Below is a small trained network, with its code and all its weights. Each question gives an input and a class and asks what happens when units are switched off, that is, made to give their printed mean instead of their output.

import numpy as np


def w(rows, s, z=0):
    codes = np.array(rows[::2]) - 128.0
    scale = np.full(codes.shape[1], s)
    scale[-1] = z or s
    return codes * scale


def norm(h):
    return h / np.sqrt((h * h).mean(-1, keepdims=True) + 1e-5)


def f(y):
    return y / 2 * (1 + np.tanh(0.7978845608 * (y + 0.044715 * y**3)))


def log_softmax(a):
    a = a - a.max(-1, keepdims=True)
    return a - np.log(np.exp(a).sum(-1, keepdims=True))


def net(x, mask):
    res = np.array(x, float).reshape(1, 6) / 4 @ E
    u = 0
    for l in range(2):
        y = f(norm(res) @ A[l][:, :-1].T + A[l][:, -1])
        res = res + np.where(mask[u : u + 15], y, B[l][:, -1]) @ B[l][:, :-1]
        u += 15
    return log_softmax(norm(res)[-1] @ U[:, :-1].T + U[:, -1])


A, B = {}, {}
E = w([
[73,132,169,162,102,50,195,88,57,126,150],'x0',
[132,87,161,174,162,2,127,171,165,125,116],'x1',
[68,43,67,113,170,133,139,161,71,116,123],'x2',
[121,177,129,75,183,114,108,66,163,88,168],'x3',
[87,64,136,94,140,176,70,79,170,154,153],'x4',
[159,71,148,92,138,112,164,117,165,139,104],'x5',
],0.0072)
A[0] = w([
[153,122,130,166,118,161,65,119,162,158,165,75],'L0N0',
[183,188,162,124,161,32,158,31,186,105,103,88],'L0N1',
[133,149,3,123,170,111,76,158,175,41,182,81],'L0N2',
[181,147,151,164,124,75,101,210,168,177,112,158],'L0N3',
[51,60,200,10,80,144,147,42,143,192,165,92],'L0N4',
[203,226,100,118,43,142,202,153,24,95,120,71],'L0N5',
[188,59,96,82,153,209,170,173,192,127,19,42],'L0N6',
[34,100,12,107,138,177,116,91,96,155,92,112],'L0N7',
[183,195,225,126,138,185,176,114,203,72,154,184],'L0N8',
[103,64,203,102,127,118,170,88,218,106,186,42],'L0N9',
[98,63,118,172,145,68,228,232,186,173,113,71],'L0N10',
[91,60,109,206,120,74,100,178,147,137,59,7],'L0N11',
[137,127,209,142,66,112,225,90,87,57,114,142],'L0N12',
[35,131,224,153,149,74,95,139,109,74,171,142],'L0N13',
[125,189,202,68,133,79,47,130,206,139,209,183],'L0N14',
],0.0055,0.0021)
B[0] = w([
[137,144,129,123,133,136,104,102,55,137,54,152],'L0N0',
[173,132,16,131,178,62,171,147,215,130,102,232],'L0N1',
[64,99,110,94,82,103,167,65,162,146,111,175],'L0N2',
[156,67,112,102,125,138,74,74,120,138,138,238],'L0N3',
[113,1,102,81,126,174,148,71,93,105,29,219],'L0N4',
[157,85,251,153,131,194,193,154,76,79,146,253],'L0N5',
[130,187,148,143,91,115,114,80,72,139,172,230],'L0N6',
[27,111,66,130,151,83,135,120,78,156,90,211],'L0N7',
[200,89,83,96,72,90,129,194,198,161,175,228],'L0N8',
[124,159,94,76,164,133,163,108,103,54,178,174],'L0N9',
[165,103,130,163,187,157,54,184,112,147,121,238],'L0N10',
[165,124,168,154,135,93,131,213,190,105,121,189],'L0N11',
[102,128,90,95,193,164,37,109,116,94,130,217],'L0N12',
[130,206,157,95,80,125,124,169,146,124,162,205],'L0N13',
[126,165,75,124,28,127,186,123,171,180,121,235],'L0N14',
],0.0065,0.004)
A[1] = w([
[162,87,127,170,111,183,154,191,129,122,106,149],'L1N0',
[163,48,215,167,131,210,130,81,163,85,124,109],'L1N1',
[171,116,122,98,38,170,136,67,182,227,177,91],'L1N2',
[111,172,143,169,143,32,167,52,248,132,156,24],'L1N3',
[161,239,138,117,118,161,108,89,127,193,111,118],'L1N4',
[56,164,134,187,83,82,164,104,124,170,174,129],'L1N5',
[2,135,87,108,178,163,68,64,103,146,89,80],'L1N6',
[231,147,133,170,26,174,119,114,170,101,77,109],'L1N7',
[85,79,102,210,115,187,40,136,117,192,113,5],'L1N8',
[192,160,80,158,165,25,109,167,188,116,134,116],'L1N9',
[122,116,163,140,218,34,193,140,81,138,50,96],'L1N10',
[170,143,83,24,156,44,185,111,168,111,84,65],'L1N11',
[151,81,105,167,167,35,92,194,128,120,105,123],'L1N12',
[102,183,204,204,131,208,142,148,46,106,129,44],'L1N13',
[70,194,166,155,200,134,188,137,30,26,158,170],'L1N14',
],0.0063,0.0029)
B[1] = w([
[145,117,194,132,206,131,145,139,169,150,172,199],'L1N0',
[125,74,83,98,201,110,174,116,129,55,77,175],'L1N1',
[151,196,127,138,139,130,59,127,79,50,97,227],'L1N2',
[87,199,41,124,48,89,203,99,169,171,119,190],'L1N3',
[203,176,81,202,72,109,83,99,180,129,140,162],'L1N4',
[174,170,122,126,109,219,134,158,59,102,79,138],'L1N5',
[74,137,43,99,156,68,170,76,116,74,50,212],'L1N6',
[144,91,157,218,174,167,92,114,78,37,125,238],'L1N7',
[156,140,142,109,168,41,128,97,192,149,200,174],'L1N8',
[18,76,93,151,118,100,124,96,164,150,150,254],'L1N9',
[143,127,162,192,96,194,29,75,154,161,131,180],'L1N10',
[107,162,144,189,138,70,165,199,109,158,104,213],'L1N11',
[152,95,193,148,127,113,57,101,180,207,230,232],'L1N12',
[137,192,138,7,119,124,249,254,147,171,146,204],'L1N13',
[55,117,229,45,102,194,91,174,79,215,182,225],'L1N14',
],0.0065,0.0052)
U = w([
[23,49,86,54,163,175,159,30,24,115,51,200],'0',
[90,178,239,71,89,218,217,248,38,186,202,135],'1',
[236,53,186,155,198,181,178,157,143,58,137,8],'2',
[231,192,114,190,61,205,31,62,111,41,96,39],'3',
[110,190,24,163,47,36,172,73,255,154,136,159],'4',
[125,39,221,235,141,84,32,142,172,224,220,189],'5',
],0.0091,0.0015)

Each question gives the input, the list of numbers given to net, and the class t.
The units are the neurons (one row each of A and B). Each row of codes is followed by its name. A weight is (code - 128) times the scale printed after its matrix; where a second scale follows, it is the last column's (A, B and U).
mask holds one flag per neuron, layer by layer. A switched-off neuron (its flag False) gives its mean, the last column of its row in B, instead of its output. The means were averaged over made-up inputs and are rounded, as every weight is.
A unit's drop is (log p(t) with every unit on - log p(t) with that unit switched off) / (log p(t) with every unit on - log p(t) with every unit switched off).
The circuit of an input: a set's keep is (log p(t) with only the set's units on - log p(t) with every unit switched off) / (log p(t) with every unit on - log p(t) with every unit switched off). Starting from the 12 units with the biggest drops (on a tie, the unit counted first), units are removed one at a time, each time the one whose removal leaves the highest keep (on an exact tie, the one counted first), for as long as the keep stays at least 0.8.
circuit, biggest first: the units of the circuit, biggest drop first
most important unit: the unit with the biggest drop
k most important neurons: the k neurons with the biggest drops, biggest first
top k neurons in layer l: the k neurons of layer l with the biggest drops, biggest first
drop when u is switched off: that unit's drop, to one decimal
input [-8,-1,-2,-3,-5,4], class 3: circuit, biggest first => [L0N6]
input [-7,-1,-2,-5,6,5], class 3: circuit, biggest first => [L0N6, L1N2]
input [2,-3,-8,1,-8,-6], class 1: 3 most important neurons => [L0N5, L1N13, L1N14]
input [-4,4,-6,-5,-7,-3], class 2: 4 most important neurons => [L0N5, L1N7, L0N7, L1N14]
input [-3,-1,-1,8,6,3], class 4: top 3 neurons in layer 1 => [L1N11, L1N14, L1N7]
input [1,-3,-6,3,-8,4], class 2: circuit, biggest first => [L0N5, L1N7]
input [-5,0,-1,-4,-7,-7], class 1: top 2 neurons in layer 0 => [L0N5, L0N1]
input [7,-5,-8,-4,3,6], class 0: 2 most important neurons => [L0N4, L0N12]
input [6,-2,-7,-4,1,1], class 3: 3 most important neurons => [L0N8, L1N2, L0N10]
input [0,-7,-8,-2,-8,0], class 2: circuit, biggest first => [L0N5, L1N7, L1N1]
input [0,-5,-4,1,-7,2], class 2: 2 most important neurons => [L0N5, L0N8]
input [7,-7,-3,-8,4,0], class 0: top 2 neurons in layer 1 => [L1N1, L1N6]
input [6,2,6,3,0,6], class 5: top 3 neurons in layer 1 => [L1N10, L1N12, L1N1]
input [7,-2,1,-3,4,-8], class 1: 4 most important neurons => [L1N13, L1N14, L0N13, L0N3]
input [-1,5,5,7,7,6], class 0: most important unit => L0N4
input [3,-4,-3,-8,1,4], class 0: top 4 neurons in layer 0 => [L0N4, L0N12, L0N13, L0N8]
input [-6,0,-8,2,8,1], class 3: 2 most important neurons => [L1N2, L1N7]
input [-6,3,-8,-7,5,-6], class 3: drop when L1N2 is switched off => 0.1
input [-8,6,3,1,1,-8], class 4: drop when L0N2 is switched off => 1.1
input [-2,0,-2,2,1,3], class 4: drop when L0N1 is switched off => 0.2
input [-3,1,-8,3,6,6], class 4: top neuron in layer 0 => [L0N1]
